Below is a small trained network, with its code and all its weights. Each question gives an input and a target symbol and asks what happens when units are switched off, that is, made to give their printed mean instead of their output.

import numpy as np


def w(rows, s, z=0):
    codes = np.array(rows[::2]) - 128.0
    scale = np.full(codes.shape[1], s)
    scale[-1] = z or s
    return codes * scale


def norm(h):
    return h / np.sqrt((h * h).mean(-1, keepdims=True) + 1e-5)


def f(y):
    return y / 2 * (1 + np.tanh(0.7978845608 * (y + 0.044715 * y**3)))


def softmax(a):
    e = np.exp(a - a.max(-1, keepdims=True))
    return e / e.sum(-1, keepdims=True)


def log_softmax(a):
    a = a - a.max(-1, keepdims=True)
    return a - np.log(np.exp(a).sum(-1, keepdims=True))


def net(x, mask):
    ids = ['βηθλπτω'.index(c) for c in x.split()]
    T = len(ids)
    res = E[ids] + P[:T]
    u = 0
    for l in range(2):
        r = norm(res)
        for j in range(3):
            rows = slice(2 * j, 2 * j + 2)
            q, k, v = (r @ M[l][rows].T for M in (Q, K, V))
            z = softmax(np.where(np.tri(T) > 0, q @ k.T / 2**0.5, -1e9)) @ v
            o = O[l][rows]
            res = res + np.where(mask[u + j], z, o[:, -1]) @ o[:, :-1]
        u += 3
        y = f(norm(res) @ A[l][:, :-1].T + A[l][:, -1])
        res = res + np.where(mask[u : u + 4], y, B[l][:, -1]) @ B[l][:, :-1]
        u += 4
    return log_softmax(norm(res)[-1] @ U[:, :-1].T + U[:, -1])


Q, K, V, O, A, B = {}, {}, {}, {}, {}, {}
E = w([
[78,96,109,211,84,94,73],'β',
[144,95,230,161,234,160,130],'η',
[174,169,3,128,72,155,50],'θ',
[57,122,61,172,155,114,224],'λ',
[139,92,96,106,120,88,97],'π',
[71,186,178,188,4,191,101],'τ',
[173,125,135,150,45,75,218],'ω',
],0.014)
P = w([
[52,98,245,137,175,13,134],'0',
[230,58,34,101,57,153,108],'1',
[208,53,1,137,75,161,154],'2',
[189,43,23,115,76,186,168],'3',
[167,43,44,94,80,208,177],'4',
[137,38,63,92,84,238,175],'5',
[110,32,79,69,91,247,202],'6',
[89,28,94,63,86,250,225],'7',
],0.0057)
Q[0] = w([
[112,121,146,124,147,107,58],'L0H0',
[103,64,134,148,111,180,124],'L0H0',
[70,70,171,146,128,119,160],'L0H1',
[143,113,60,96,136,160,84],'L0H1',
[77,145,128,67,160,175,155],'L0H2',
[95,250,171,55,191,15,38],'L0H2',
],0.014)
K[0] = w([
[108,160,101,142,100,124,117],'L0H0',
[116,168,173,132,147,113,124],'L0H0',
[102,103,173,145,147,87,131],'L0H1',
[130,96,88,89,117,149,126],'L0H1',
[96,162,163,100,167,102,160],'L0H2',
[80,209,135,90,111,3,73],'L0H2',
],0.017)
V[0] = w([
[242,66,173,169,175,204,139],'L0H0',
[149,89,72,51,106,108,234],'L0H0',
[115,254,215,166,136,176,147],'L0H1',
[251,54,159,102,239,194,73],'L0H1',
[114,57,76,196,59,118,162],'L0H2',
[146,96,175,168,187,166,55],'L0H2',
],0.0063)
O[0] = w([
[180,69,169,49,114,219,33,254],'L0H0',
[124,181,164,224,121,68,122,72],'L0H0',
[208,73,85,253,115,164,169,120],'L0H1',
[65,66,218,99,142,201,225,204],'L0H1',
[148,70,163,60,102,184,131,119],'L0H2',
[67,199,48,118,50,82,87,239],'L0H2',
],0.0066,0.0087)
A[0] = w([
[61,9,107,195,92,59,110,81],'L0N0',
[90,144,94,63,219,65,185,191],'L0N1',
[2,84,173,54,27,130,165,127],'L0N2',
[123,162,125,181,187,120,103,2],'L0N3',
],0.0084,0.0062)
B[0] = w([
[172,175,115,122,221,171,120,131],'L0N0',
[122,158,122,106,70,190,163,142],'L0N1',
[208,186,142,172,168,128,107,255],'L0N2',
[153,135,24,252,143,204,68,118],'L0N3',
],0.012,0.0088)
Q[1] = w([
[197,186,141,147,144,200,90],'L1H0',
[135,188,100,145,110,94,162],'L1H0',
[85,145,84,6,119,93,72],'L1H1',
[128,85,156,186,174,149,182],'L1H1',
[155,136,120,111,123,237,62],'L1H2',
[177,130,153,148,101,59,162],'L1H2',
],0.02)
K[1] = w([
[93,198,137,178,120,54,172],'L1H0',
[198,161,97,130,108,156,150],'L1H0',
[94,55,156,60,145,213,60],'L1H1',
[157,208,46,129,84,75,157],'L1H1',
[104,7,187,116,131,222,97],'L1H2',
[230,155,131,145,83,99,121],'L1H2',
],0.014)
V[1] = w([
[89,144,19,113,98,152,163],'L1H0',
[197,115,51,109,86,23,92],'L1H0',
[89,58,89,219,149,71,136],'L1H1',
[176,181,136,191,202,75,127],'L1H1',
[112,141,52,97,43,117,51],'L1H2',
[127,158,195,254,55,186,78],'L1H2',
],0.0076)
O[1] = w([
[153,121,88,144,189,90,115,68],'L1H0',
[89,180,137,223,97,84,146,46],'L1H0',
[179,157,113,209,153,211,130,36],'L1H1',
[132,160,165,110,198,151,136,110],'L1H1',
[29,195,130,160,193,135,60,2],'L1H2',
[127,153,255,165,126,146,158,167],'L1H2',
],0.0096,0.0074)
A[1] = w([
[200,225,37,76,53,180,144,61],'L1N0',
[215,142,108,142,85,63,183,90],'L1N1',
[145,171,113,105,233,231,6,2],'L1N2',
[153,54,11,255,127,216,150,125],'L1N3',
],0.0077,0.006)
B[1] = w([
[59,175,148,208,241,113,174,251],'L1N0',
[98,78,148,213,143,10,147,211],'L1N1',
[254,46,131,105,199,38,46,119],'L1N2',
[93,190,102,16,176,148,205,171],'L1N3',
],0.011,0.0032)
U = w([
[192,123,74,132,228,105,30,82],'β',
[124,21,107,73,97,193,121,185],'η',
[39,99,15,139,77,113,52,204],'θ',
[67,148,46,106,210,145,232,107],'λ',
[90,218,187,3,140,31,127,1],'π',
[97,197,146,206,93,226,79,106],'τ',
[142,71,113,185,82,18,178,106],'ω',
],0.0066,0.0047)

Each question gives the input, a string of symbols that net reads in full, and the target symbol t.
The units are the heads (2 rows each of Q, K, V and O) and the neurons (one row each of A and B). Each row of codes is followed by its name. A weight is (code - 128) times the scale printed after its matrix; where a second scale follows, it is the last column's (O, A, B and U).
mask holds one flag per unit, layer by layer, with each layer's heads first. A switched-off unit (its flag False) gives its mean, the last column of its rows in O or B, instead of its output. The means were averaged over made-up inputs and are rounded, as every weight is.
A unit's drop is (log p(t) with every unit on - log p(t) with that unit switched off) / (log p(t) with every unit on - log p(t) with every unit switched off).
unit that matters most: the unit with the biggest drop
top k neurons: the k neurons with the biggest drops, biggest first
top k neurons in layer l: the k neurons of layer l with the biggest drops, biggest first
heads that matter: for each layer, one digit per head in row order, 1 if its drop is at least 0.15 and else 0, layers parted by /
input ω λ η τ, target τ: unit that matters most -> L0H0
input τ η τ, target λ: heads that matter -> 110 / 010
input τ η β π, target λ: top 2 neurons -> (L0N2 L1N0)
input τ η β, target λ: heads that matter -> 110 / 000
input λ τ ω η θ, target β: heads that matter -> 111 / 011
input λ β η ω τ, target β: heads that matter -> 111 / 110
input β η ω η λ τ, target θ: top 2 neurons -> (L0N2 L0N3)
input β λ ω θ η, target θ: heads that matter -> 010 / 001
input θ ω β η λ, target ω: heads that matter -> 110 / 111
input τ ω ω θ β η, target λ: top 2 neurons -> (L0N2 L1N3)
input η η β λ ω π, target π: top 3 neurons -> (L0N2 L1N0 L0N1)
input π η τ, target π: heads that matter -> 111 / 010
input λ η η τ τ λ π, target π: heads that matter -> 010 / 000
input λ η λ ω θ ω λ ω, target β: top 2 neurons -> (L0N2 L1N2)
input η θ ω η λ λ β, target β: top 3 neurons -> (L0N2 L0N0 L1N2)
input θ λ η π β, target ω: unit that matters most -> L0H1
input λ θ τ ω η λ, target β: heads that matter -> 111 / 001
input λ ω π ω η, target β: top 3 neurons -> (L1N2 L0N1 L0N3)
input ω τ π ω β η ω λ, target τ: top 2 neurons -> (L0N2 L0N3)
input τ τ η θ, target λ: top 2 neurons in layer 1 -> (L1N0 L1N3)
input ω π η θ, target τ: top neuron -> (L0N2)
input τ β η π ω, target λ: top 3 neurons -> (L0N2 L1N3 L1N0)
input θ ω ω θ τ ω η, target ω: heads that matter -> 111 / 100
input ω η ω η η ω, target τ: heads that matter -> 111 / 110
input η θ η θ ω π π θ, target θ: top 2 neurons in layer 0 -> (L0N2 L0N0)
input λ θ ω ω η, target β: top 2 neurons -> (L1N2 L0N1)
input τ λ η, target λ: top 2 neurons -> (L1N3 L0N2)
input θ η λ θ β λ, target ω: top 2 neurons -> (L1N1 L0N2)
input λ π η λ τ λ λ, target β: top 2 neurons -> (L0N2 L1N2)
